Here is a tiny trained network, its code and every weight. The questions are about switching its units off for an input and a target symbol, where a switched-off unit gives its printed mean instead of its output.

import numpy as np


def w(rows, s, z=0):
    codes = np.array(rows[::2]) - 128.0
    scale = np.full(codes.shape[1], s)
    scale[-1] = z or s
    return codes * scale


def norm(h):
    return h / np.sqrt((h * h).mean(-1, keepdims=True) + 1e-5)


def f(y):
    return np.maximum(y, 0)


def softmax(a):
    e = np.exp(a - a.max(-1, keepdims=True))
    return e / e.sum(-1, keepdims=True)


def log_softmax(a):
    a = a - a.max(-1, keepdims=True)
    return a - np.log(np.exp(a).sum(-1, keepdims=True))


def net(x, mask):
    ids = ['ΘΠΣΨαβγζλξτφω'.index(c) for c in x.split()]
    T = len(ids)
    res = E[ids] + P[:T]
    r = norm(res)
    for j in range(3):
        rows = slice(2 * j, 2 * j + 2)
        q, k, v = (r @ M[0][rows].T for M in (Q, K, V))
        z = softmax(np.where(np.tri(T) > 0, q @ k.T / 2**0.5, -1e9)) @ v
        o = O[0][rows]
        res = res + np.where(mask[j], z, o[:, -1]) @ o[:, :-1]
    y = f(norm(res) @ A[0][:, :-1].T + A[0][:, -1])
    res = res + np.where(mask[3:15], y, B[0][:, -1]) @ B[0][:, :-1]
    return log_softmax(norm(res)[-1] @ U[:, :-1].T + U[:, -1])


Q, K, V, O, A, B = {}, {}, {}, {}, {}, {}
E = w([
[146,211,231],'Θ',
[18,117,141],'Π',
[156,185,177],'Σ',
[149,31,126],'Ψ',
[160,202,196],'α',
[85,193,163],'β',
[185,138,184],'γ',
[99,127,127],'ζ',
[65,3,90],'λ',
[17,116,139],'ξ',
[64,123,133],'τ',
[157,22,122],'φ',
[154,177,169],'ω',
],0.017)
P = w([
[253,115,62],'0',
[86,126,152],'1',
[81,129,165],'2',
[83,129,158],'3',
[83,132,173],'4',
[87,140,158],'5',
[92,139,170],'6',
[89,129,188],'7',
[92,136,181],'8',
[96,139,179],'9',
[96,149,156],'10',
[97,148,167],'11',
[103,153,172],'12',
],0.006)
Q[0] = w([
[188,193,144],'head 1',
[22,87,99],'head 1',
[234,242,187],'head 2',
[234,2,154],'head 2',
[41,87,46],'head 3',
[176,66,102],'head 3',
],0.038)
K[0] = w([
[185,143,105],'head 1',
[89,85,227],'head 1',
[224,208,189],'head 2',
[187,3,230],'head 2',
[30,71,136],'head 3',
[156,68,129],'head 3',
],0.042)
V[0] = w([
[3,186,153],'head 1',
[115,132,60],'head 1',
[42,182,84],'head 2',
[205,30,206],'head 2',
[135,244,198],'head 3',
[76,119,225],'head 3',
],0.026)
O[0] = w([
[112,232,98,223],'head 1',
[182,127,70,101],'head 1',
[29,88,156,150],'head 2',
[250,160,22,114],'head 2',
[106,147,247,249],'head 3',
[69,180,142,214],'head 3',
],0.024,0.017)
A[0] = w([
[67,39,126,134],'neuron 1',
[3,87,102,66],'neuron 2',
[115,183,144,150],'neuron 3',
[124,172,129,108],'neuron 4',
[51,194,150,65],'neuron 5',
[58,48,130,68],'neuron 6',
[107,155,147,108],'neuron 7',
[35,99,41,98],'neuron 8',
[131,128,186,98],'neuron 9',
[158,215,96,102],'neuron 10',
[170,123,76,254],'neuron 11',
[108,95,138,130],'neuron 12',
],0.032,0.0058)
B[0] = w([
[185,210,104,159],'neuron 1',
[253,223,154,208],'neuron 2',
[142,183,165,199],'neuron 3',
[149,111,142,161],'neuron 4',
[166,62,23,255],'neuron 5',
[160,163,216,164],'neuron 6',
[134,174,149,182],'neuron 7',
[77,13,21,169],'neuron 8',
[78,99,30,200],'neuron 9',
[172,51,151,174],'neuron 10',
[46,191,171,177],'neuron 11',
[152,107,133,147],'neuron 12',
],0.055,0.019)
U = w([
[124,182,61,59],'Θ',
[49,165,97,85],'Π',
[123,62,126,160],'Σ',
[93,99,167,197],'Ψ',
[3,170,147,136],'α',
[105,229,138,89],'β',
[231,85,175,4],'γ',
[72,93,163,218],'ζ',
[32,91,91,252],'λ',
[65,152,105,80],'ξ',
[219,124,48,40],'τ',
[94,99,159,188],'φ',
[149,41,132,192],'ω',
],0.016,0.0046)

Each question gives the input, a string of symbols that net reads in full, and the target symbol t.
The units are the heads (2 rows each of Q, K, V and O) and the neurons (one row each of A and B). Each row of codes is followed by its name. A weight is (code - 128) times the scale printed after its matrix; where a second scale follows, it is the last column's (O, A, B and U).
mask holds one flag per unit, heads first, then neurons. A switched-off unit (its flag False) gives its mean, the last column of its rows in O or B, instead of its output. The means were averaged over made-up inputs and are rounded, as every weight is.
A unit's drop is (log p(t) with every unit on - log p(t) with that unit switched off) / (log p(t) with every unit on - log p(t) with every unit switched off).
The circuit of an input: a set's keep is (log p(t) with only the set's units on - log p(t) with every unit switched off) / (log p(t) with every unit on - log p(t) with every unit switched off). Starting from the 12 units with the biggest drops (on a tie, the unit counted first), units are removed one at a time, each time the one whose removal leaves the highest keep (on an exact tie, the one counted first), for as long as the keep stays at least 0.8.
units of the circuit, in order: the units of the circuit, biggest drop first
unit that matters most: the unit with the biggest drop
k most important neurons: the k neurons with the biggest drops, biggest first
heads that matter: for each layer, one digit per head in row order, 1 if its drop is at least 0.15 and else 0, layers parted by /
drop when u is switched off: that unit's drop, to one decimal
input λ β β β β Ψ γ β Θ, target λ: 2 most important neurons => neuron 9; neuron 2
input λ Θ Σ ζ Θ, target λ: units of the circuit, in order => neuron 2; neuron 9; head 1
input λ α ζ β, target β: units of the circuit, in order => head 2; head 3; neuron 2; neuron 5
input γ ζ Π ω Σ, target γ: units of the circuit, in order => head 1; neuron 5; neuron 11
input γ ω ζ ω, target γ: 4 most important neurons => neuron 1; neuron 5; neuron 11; neuron 6
input ω λ α α β β Θ ω λ λ λ γ α, target ω: 2 most important neurons => neuron 2; neuron 3
input λ λ Σ, target λ: heads that matter => 100
input α Ψ Ψ α, target α: heads that matter => 111
input γ β γ γ Π γ β α, target γ: unit that matters most => neuron 5
input γ γ Ψ λ φ α Θ Ψ β φ φ Θ, target γ: heads that matter => 101
input γ α Σ γ Σ α, target γ: 3 most important neurons => neuron 1; neuron 5; neuron 11
input γ ω Π ζ Ψ Π φ β τ Θ, target γ: 2 most important neurons => neuron 1; neuron 5
input α Θ ζ α Σ, target α: 4 most important neurons => neuron 5; neuron 2; neuron 10; neuron 8
input ω β ζ α β Σ, target ω: 2 most important neurons => neuron 2; neuron 3
input Θ Σ ω ζ ω τ Ψ φ γ, target γ: 2 most important neurons => neuron 10; neuron 5
input γ Π γ β α Θ λ φ τ Ψ ω Σ, target γ: most important neuron => neuron 1
input β Θ γ β α Θ Ψ ξ τ ω, target β: drop when head 3 is switched off => 0.5
input λ Σ ω, target λ: drop when neuron 11 is switched off => 0.1
input ω Σ ξ Σ β ω ξ φ ω Ψ α Θ, target ω: drop when neuron 3 is switched off => 0.2
input ω τ α λ Ψ τ ξ α, target ω: drop when neuron 3 is switched off => 0.2
